Here is a tiny trained network, its code and every weight. The questions are about switching its units off for an input and a target symbol, where a switched-off unit gives its printed mean instead of its output.

import numpy as np


def w(rows, s, z=0):
    codes = np.array(rows[::2]) - 128.0
    scale = np.full(codes.shape[1], s)
    scale[-1] = z or s
    return codes * scale


def f(y):
    return y / 2 * (1 + np.tanh(0.7978845608 * (y + 0.044715 * y**3)))


def softmax(a):
    e = np.exp(a - a.max(-1, keepdims=True))
    return e / e.sum(-1, keepdims=True)


def log_softmax(a):
    a = a - a.max(-1, keepdims=True)
    return a - np.log(np.exp(a).sum(-1, keepdims=True))


def net(x, mask):
    ids = ['βγδεζηθλξστφψ'.index(c) for c in x.split()]
    T = len(ids)
    res = E[ids] + P[:T]
    u = 0
    for l in range(2):
        q, k, v = (res @ M[l].T for M in (Q, K, V))
        z = softmax(np.where(np.tri(T) > 0, q @ k.T / 4**0.5, -1e9)) @ v
        res = res + np.where(mask[u], z, O[l][:, -1]) @ O[l][:, :-1]
        u += 1
        y = f(res @ A[l][:, :-1].T + A[l][:, -1])
        res = res + np.where(mask[u : u + 4], y, B[l][:, -1]) @ B[l][:, :-1]
        u += 4
    return log_softmax(res[-1] @ U[:, :-1].T + U[:, -1])


Q, K, V, O, A, B = {}, {}, {}, {}, {}, {}
E = w([
[52,180,114],'β',
[235,143,181],'γ',
[155,103,105],'δ',
[63,88,169],'ε',
[74,182,73],'ζ',
[248,135,171],'η',
[53,200,102],'θ',
[48,158,93],'λ',
[89,175,162],'ξ',
[176,110,246],'σ',
[79,196,73],'τ',
[91,81,80],'φ',
[110,214,119],'ψ',
],0.012)
P = w([
[1,244,110],'0',
[16,237,117],'1',
[33,208,111],'2',
[63,199,102],'3',
[74,180,101],'4',
[92,187,111],'5',
[102,178,110],'6',
[118,151,107],'7',
[130,153,103],'8',
[141,133,101],'9',
[151,101,100],'10',
[167,92,101],'11',
[183,97,100],'12',
],0.0032)
Q[0] = w([
[154,114,146],'0.h1',
[6,147,69],'0.h1',
[156,123,136],'0.h1',
[110,119,139],'0.h1',
],0.017)
K[0] = w([
[175,167,137],'0.h1',
[12,24,19],'0.h1',
[181,163,157],'0.h1',
[119,127,100],'0.h1',
],0.012)
V[0] = w([
[42,204,151],'0.h1',
[254,80,133],'0.h1',
[125,123,179],'0.h1',
[145,134,155],'0.h1',
],0.0042)
O[0] = w([
[37,238,160,225],'0.h1',
[239,4,127,2],'0.h1',
[169,177,137,129],'0.h1',
[150,152,122,114],'0.h1',
],0.0037,0.0029)
A[0] = w([
[99,126,58,148],'0.n1',
[30,114,196,247],'0.n2',
[252,126,229,154],'0.n3',
[173,60,173,148],'0.n4',
],0.013,0.0014)
B[0] = w([
[99,128,100,162],'0.n1',
[187,182,4,254],'0.n2',
[49,160,63,171],'0.n3',
[154,179,117,138],'0.n4',
],0.014,0.009)
Q[1] = w([
[140,91,254],'1.h1',
[123,174,142],'1.h1',
[106,113,101],'1.h1',
[94,131,69],'1.h1',
],0.041)
K[1] = w([
[4,186,74],'1.h1',
[120,171,154],'1.h1',
[141,83,131],'1.h1',
[170,69,152],'1.h1',
],0.027)
V[1] = w([
[127,63,95],'1.h1',
[65,144,161],'1.h1',
[192,81,88],'1.h1',
[252,171,152],'1.h1',
],0.022)
O[1] = w([
[106,64,149,119],'1.h1',
[174,146,181,2],'1.h1',
[59,88,100,210],'1.h1',
[4,216,89,151],'1.h1',
],0.022,0.0092)
A[1] = w([
[36,37,125,165],'1.n1',
[133,255,184,81],'1.n2',
[53,137,98,2],'1.n3',
[81,115,236,203],'1.n4',
],0.008,0.0031)
B[1] = w([
[149,222,50,226],'1.n1',
[93,83,236,153],'1.n2',
[164,24,255,251],'1.n3',
[20,35,19,127],'1.n4',
],0.01,0.027)
U = w([
[181,232,66,29],'β',
[159,212,102,237],'γ',
[147,205,117,76],'δ',
[102,132,186,159],'ε',
[148,183,114,163],'ζ',
[76,117,78,178],'η',
[138,63,138,62],'θ',
[147,167,137,15],'λ',
[154,235,111,88],'ξ',
[131,253,157,252],'σ',
[148,197,126,141],'τ',
[153,165,156,18],'φ',
[144,181,136,70],'ψ',
],0.0058,0.0024)

Each question gives the input, a string of symbols that net reads in full, and the target symbol t.
The units are the heads (4 rows each of Q, K, V and O) and the neurons (one row each of A and B). Each row of codes is followed by its name. A weight is (code - 128) times the scale printed after its matrix; where a second scale follows, it is the last column's (O, A, B and U).
mask holds one flag per unit, layer by layer, with each layer's heads first. A switched-off unit (its flag False) gives its mean, the last column of its rows in O or B, instead of its output. The means were averaged over made-up inputs and are rounded, as every weight is.
A unit's drop is (log p(t) with every unit on - log p(t) with that unit switched off) / (log p(t) with every unit on - log p(t) with every unit switched off).
The circuit of an input: a set's keep is (log p(t) with only the set's units on - log p(t) with every unit switched off) / (log p(t) with every unit on - log p(t) with every unit switched off). Starting from all 10 units, units are removed one at a time, each time the one whose removal leaves the highest keep (on an exact tie, the one counted first), for as long as the keep stays at least 0.8.
units of the circuit, in order: the units of the circuit, biggest drop first
top k neurons: the k neurons with the biggest drops, biggest first
k most important neurons of layer l: the k neurons of layer l with the biggest drops, biggest first
input φ ξ ε τ ε φ θ ψ ε η ψ η, target σ: top 4 neurons => [0.n2 0.n3 1.n3 1.n2]
input ε σ θ, target η: units of the circuit, in order => [0.n3 0.n2 1.h1]
input ε θ λ λ ε θ ψ γ β τ, target σ: top 2 neurons => [0.n3 0.n2]
input η ε ε φ θ γ η ψ λ β, target σ: top 3 neurons => [0.n3 0.n2 1.n3]
input ε γ ε ξ, target ε: units of the circuit, in order => [1.h1 1.n3]
input φ ε η λ ψ, target σ: units of the circuit, in order => [0.n2 1.h1]
input γ λ ξ ε τ ε β φ θ, target θ: units of the circuit, in order => [0.n3 0.n2 1.h1]
input ε ε σ, target η: top 2 neurons => [0.n3 0.n2]
input γ γ θ θ γ, target φ: units of the circuit, in order => [1.h1 0.n2 0.n3]
input ξ ε θ ε θ φ γ, target θ: units of the circuit, in order => [0.n2 1.h1 0.n3]
input β ε γ γ ε γ γ γ ξ ε σ ε τ, target η: top 3 neurons => [0.n3 0.n2 1.n1]
input λ ε φ ψ σ, target σ: units of the circuit, in order => [1.h1 1.n2]
input γ λ γ ε η λ γ τ, target η: units of the circuit, in order => [0.n3 0.n2 1.h1]
input γ ζ ε φ φ τ, target θ: top 2 neurons => [0.n3 0.n2]
input ε σ ξ ε λ ε η, target η: 2 most important neurons of layer 1 => [1.n3 1.n1]
input θ ζ θ λ λ, target β: units of the circuit, in order => [1.n3 1.h1]
input ε τ ψ γ, target σ: top 4 neurons => [0.n3 0.n2 1.n3 1.n2]
input ε ζ ε ε φ, target θ: units of the circuit, in order => [1.h1]
input γ λ η η γ ε θ φ λ τ γ, target θ: units of the circuit, in order => [0.n2 1.h1 1.n1]
input λ λ λ ε ε γ ξ ζ, target ε: 2 most important neurons of layer 0 => [0.n2 0.n1]
input θ η ζ λ φ ξ λ η, target ε: 3 most important neurons of layer 0 => [0.n3 0.n1 0.n2]
input η ε ε ζ ε ξ ε θ ε θ λ β, target η: 2 most important neurons of layer 0 => [0.n3 0.n2]
input ε ε φ σ, target θ: top 4 neurons => [0.n3 0.n2 1.n1 0.n1]
input λ γ λ ξ θ, target ε: top neuron => [0.n2]
input λ ψ τ σ ξ λ, target ε: units of the circuit, in order => [1.h1 1.n2 1.n3]
input ε η σ ε τ ε η ξ η λ ε γ, target η: units of the circuit, in order => [0.n3 1.h1 0.n2]
